Here is a tiny trained network, its code and every weight. The questions are about switching its units off for an input and a class, where a switched-off unit gives its printed mean instead of its output.

import numpy as np


def w(rows, s, z=0):
    codes = np.array(rows[::2]) - 128.0
    scale = np.full(codes.shape[1], s)
    scale[-1] = z or s
    return codes * scale


def f(y):
    return np.maximum(y, 0)


def log_softmax(a):
    a = a - a.max(-1, keepdims=True)
    return a - np.log(np.exp(a).sum(-1, keepdims=True))


def net(x, mask):
    res = np.array(x, float).reshape(1, 4) / 4 @ E
    y = f(res @ A[0][:, :-1].T + A[0][:, -1])
    res = res + np.where(mask, y, B[0][:, -1]) @ B[0][:, :-1]
    return log_softmax(res[-1] @ U[:, :-1].T + U[:, -1])


A, B = {}, {}
E = w([
[91,14,100,185,146,217,124,19,199,115],'x0',
[160,25,193,78,65,120,209,116,84,253],'x1',
[229,123,52,167,59,179,150,131,14,45],'x2',
[59,201,191,75,164,255,182,96,60,87],'x3',
],0.008)
A[0] = w([
[59,199,140,75,175,226,193,105,51,136,112],'neuron 1',
[53,169,148,75,172,69,77,129,172,200,43],'neuron 2',
[113,195,83,161,129,131,103,135,147,35,131],'neuron 3',
[152,96,97,161,117,65,95,140,165,181,64],'neuron 4',
[222,127,79,149,69,144,140,135,57,53,56],'neuron 5',
[47,149,170,119,206,98,99,98,187,200,92],'neuron 6',
[149,105,66,149,96,166,138,147,42,113,72],'neuron 7',
[120,138,145,90,164,190,141,114,75,174,85],'neuron 8',
[72,176,65,133,155,125,51,120,167,61,106],'neuron 9',
[109,37,166,68,59,103,160,118,73,198,70],'neuron 10',
[108,162,126,133,138,155,8,159,167,86,57],'neuron 11',
[201,71,148,83,81,118,202,114,30,211,199],'neuron 12',
[167,167,122,105,103,128,76,96,182,97,249],'neuron 13',
[35,178,138,135,175,205,157,104,68,90,187],'neuron 14',
[176,107,74,157,84,50,90,132,173,148,78],'neuron 15',
[56,139,148,103,178,106,98,85,184,135,50],'neuron 16',
[107,161,112,132,95,114,143,95,147,163,223],'neuron 17',
[86,155,183,106,191,217,169,122,71,135,91],'neuron 18',
[179,171,60,140,99,162,84,108,104,76,109],'neuron 19',
[101,216,166,38,156,35,130,232,105,146,71],'neuron 20',
[92,45,124,140,185,182,163,56,188,123,88],'neuron 21',
[177,104,55,158,117,53,83,173,185,92,137],'neuron 22',
[202,35,98,190,68,35,24,157,208,173,118],'neuron 23',
[211,119,42,182,71,165,120,95,7,53,153],'neuron 24',
[156,64,177,106,89,140,174,81,93,221,57],'neuron 25',
[86,191,163,93,174,195,112,98,110,96,83],'neuron 26',
[65,128,167,43,136,198,127,109,109,105,59],'neuron 27',
[91,78,179,70,179,86,157,145,173,158,171],'neuron 28',
[136,90,106,156,115,181,134,53,162,112,75],'neuron 29',
[122,147,106,104,157,139,62,134,147,61,61],'neuron 30',
[137,97,77,194,84,93,147,158,123,128,55],'neuron 31',
[89,57,167,94,163,137,193,120,71,122,151],'neuron 32',
[99,167,70,181,195,119,99,150,151,55,85],'neuron 33',
[104,212,62,209,166,126,55,118,142,62,96],'neuron 34',
[166,42,94,177,124,189,133,51,146,80,151],'neuron 35',
[119,164,105,119,153,179,194,88,63,118,81],'neuron 36',
[92,144,137,101,152,116,110,79,168,168,78],'neuron 37',
[34,173,132,124,228,60,91,113,181,117,163],'neuron 38',
[135,198,66,96,191,164,90,135,170,72,150],'neuron 39',
[97,55,76,216,178,220,80,57,204,113,104],'neuron 40',
[215,242,119,72,87,83,103,231,50,120,124],'neuron 41',
],0.012,0.014)
B[0] = w([
[89,167,107,95,88,59,138,75,119,72,207],'neuron 1',
[156,122,100,148,81,85,61,78,200,196,176],'neuron 2',
[100,138,98,93,87,149,188,172,155,159,193],'neuron 3',
[105,167,78,153,40,56,164,64,134,93,174],'neuron 4',
[162,103,81,181,125,121,63,78,209,187,187],'neuron 5',
[156,162,110,148,136,134,73,68,184,168,189],'neuron 6',
[146,121,90,139,73,98,94,76,213,161,167],'neuron 7',
[105,158,67,104,59,75,159,96,168,117,155],'neuron 8',
[94,107,79,116,82,137,185,158,139,158,186],'neuron 9',
[86,107,89,95,64,159,183,170,187,200,192],'neuron 10',
[89,77,80,100,65,107,169,125,172,184,159],'neuron 11',
[57,187,86,51,118,168,154,151,176,161,249],'neuron 12',
[46,246,140,8,192,191,145,137,95,84,210],'neuron 13',
[105,226,143,58,145,92,127,97,113,91,219],'neuron 14',
[98,149,81,145,65,76,145,87,117,68,187],'neuron 15',
[128,115,84,127,81,80,80,85,191,165,157],'neuron 16',
[46,218,113,40,163,158,110,104,140,102,192],'neuron 17',
[148,149,108,135,101,46,150,114,112,96,183],'neuron 18',
[162,141,89,137,148,165,91,91,183,187,178],'neuron 19',
[96,58,183,91,52,84,55,194,188,90,212],'neuron 20',
[73,78,173,121,63,111,72,197,161,100,187],'neuron 21',
[97,190,98,91,113,93,135,79,107,64,208],'neuron 22',
[92,200,77,104,90,49,155,93,107,58,249],'neuron 23',
[142,158,87,161,175,150,51,54,171,161,238],'neuron 24',
[70,92,80,100,38,174,195,147,183,183,186],'neuron 25',
[127,156,111,120,78,53,157,95,130,96,175],'neuron 26',
[112,126,88,135,73,55,133,74,160,110,161],'neuron 27',
[172,183,110,130,185,169,107,106,159,142,202],'neuron 28',
[90,84,118,126,48,61,89,136,213,132,166],'neuron 29',
[121,57,116,134,28,98,161,149,150,170,151],'neuron 30',
[128,149,83,128,41,79,133,82,169,143,152],'neuron 31',
[86,174,122,66,115,111,144,139,149,123,178],'neuron 32',
[143,126,81,99,62,136,172,164,161,182,178],'neuron 33',
[93,130,88,69,69,130,172,149,160,180,197],'neuron 34',
[77,127,172,76,137,140,74,173,191,96,211],'neuron 35',
[111,153,67,114,111,77,116,73,156,118,163],'neuron 36',
[168,99,140,112,83,146,102,89,173,158,150],'neuron 37',
[189,185,119,127,195,178,87,96,181,182,211],'neuron 38',
[86,143,92,82,90,149,172,149,157,150,195],'neuron 39',
[86,103,185,100,76,97,66,194,179,83,213],'neuron 40',
[67,76,182,99,84,113,56,209,186,65,237],'neuron 41',
],0.014,0.021)
U = w([
[124,154,115,131,104,79,166,80,103,72,86],'0',
[106,104,169,125,103,116,70,182,146,93,92],'1',
[109,127,113,120,100,152,199,138,128,188,109],'2',
[143,138,117,141,132,136,74,67,142,176,109],'3',
[96,192,146,95,172,192,140,127,106,87,220],'4',
[179,18,205,226,213,219,252,241,21,217,5],'5',
[64,31,219,206,215,218,225,192,31,238,5],'6',
[57,46,251,218,207,229,220,197,33,55,5],'7',
],0.02,0.015)

Each question gives the input, the list of numbers given to net, and the class t.
The units are the neurons (one row each of A and B). Each row of codes is followed by its name. A weight is (code - 128) times the scale printed after its matrix; where a second scale follows, it is the last column's (A, B and U).
mask holds one flag per neuron, in row order. A switched-off neuron (its flag False) gives its mean, the last column of its row in B, instead of its output. The means were averaged over made-up inputs and are rounded, as every weight is.
A unit's drop is (log p(t) with every unit on - log p(t) with that unit switched off) / (log p(t) with every unit on - log p(t) with every unit switched off).
The circuit of an input: a set's keep is (log p(t) with only the set's units on - log p(t) with every unit switched off) / (log p(t) with every unit on - log p(t) with every unit switched off). Starting from the 12 units with the biggest drops (on a tie, the unit counted first), units are removed one at a time, each time the one whose removal leaves the highest keep (on an exact tie, the one counted first), for as long as the keep stays at least 0.8.
circuit, biggest first: the units of the circuit, biggest drop first
top k neurons: the k neurons with the biggest drops, biggest first
drop of u: that unit's drop, to one decimal
input [-1,-4,-5,1], class 3: circuit, biggest first	neuron 38
input [6,-7,0,-3], class 2: top 3 neurons	neuron 41; neuron 34; neuron 9
input [-6,7,7,1], class 2: top 2 neurons	neuron 12; neuron 10
input [5,4,-6,-5], class 3: top 2 neurons	neuron 41; neuron 6
input [-2,6,-1,-5], class 2: top 2 neurons	neuron 10; neuron 12
input [-3,4,-7,-6], class 3: top 2 neurons	neuron 2; neuron 6
input [3,8,-7,8], class 0: top 3 neurons	neuron 1; neuron 18; neuron 27
input [3,-7,-3,-7], class 0: top 4 neurons	neuron 23; neuron 22; neuron 15; neuron 12
input [8,2,7,7], class 1: top 4 neurons	neuron 35; neuron 40; neuron 21; neuron 23
input [-7,6,2,-4], class 1: top 2 neurons	neuron 41; neuron 20
input [4,7,-8,1], class 3: top 4 neurons	neuron 6; neuron 28; neuron 2; neuron 3
input [-8,6,-2,7], class 1: top 2 neurons	neuron 20; neuron 41
input [4,-7,-5,-8], class 0: top 2 neurons	neuron 23; neuron 22
input [-5,0,6,-5], class 3: circuit, biggest first	neuron 24
input [-5,-2,3,4], class 1: top 2 neurons	neuron 41; neuron 23
input [6,-5,-7,5], class 3: top 4 neurons	neuron 38; neuron 6; neuron 41; neuron 20
input [-6,3,5,-1], class 1: drop of neuron 41	3.8
input [-2,4,-2,-7], class 0: drop of neuron 36	0.0
input [-7,-7,-6,-8], class 0: drop of neuron 22	1.2
input [-8,-3,1,5], class 1: circuit, biggest first	neuron 41
input [6,-7,-6,-5], class 2: drop of neuron 34	0.5
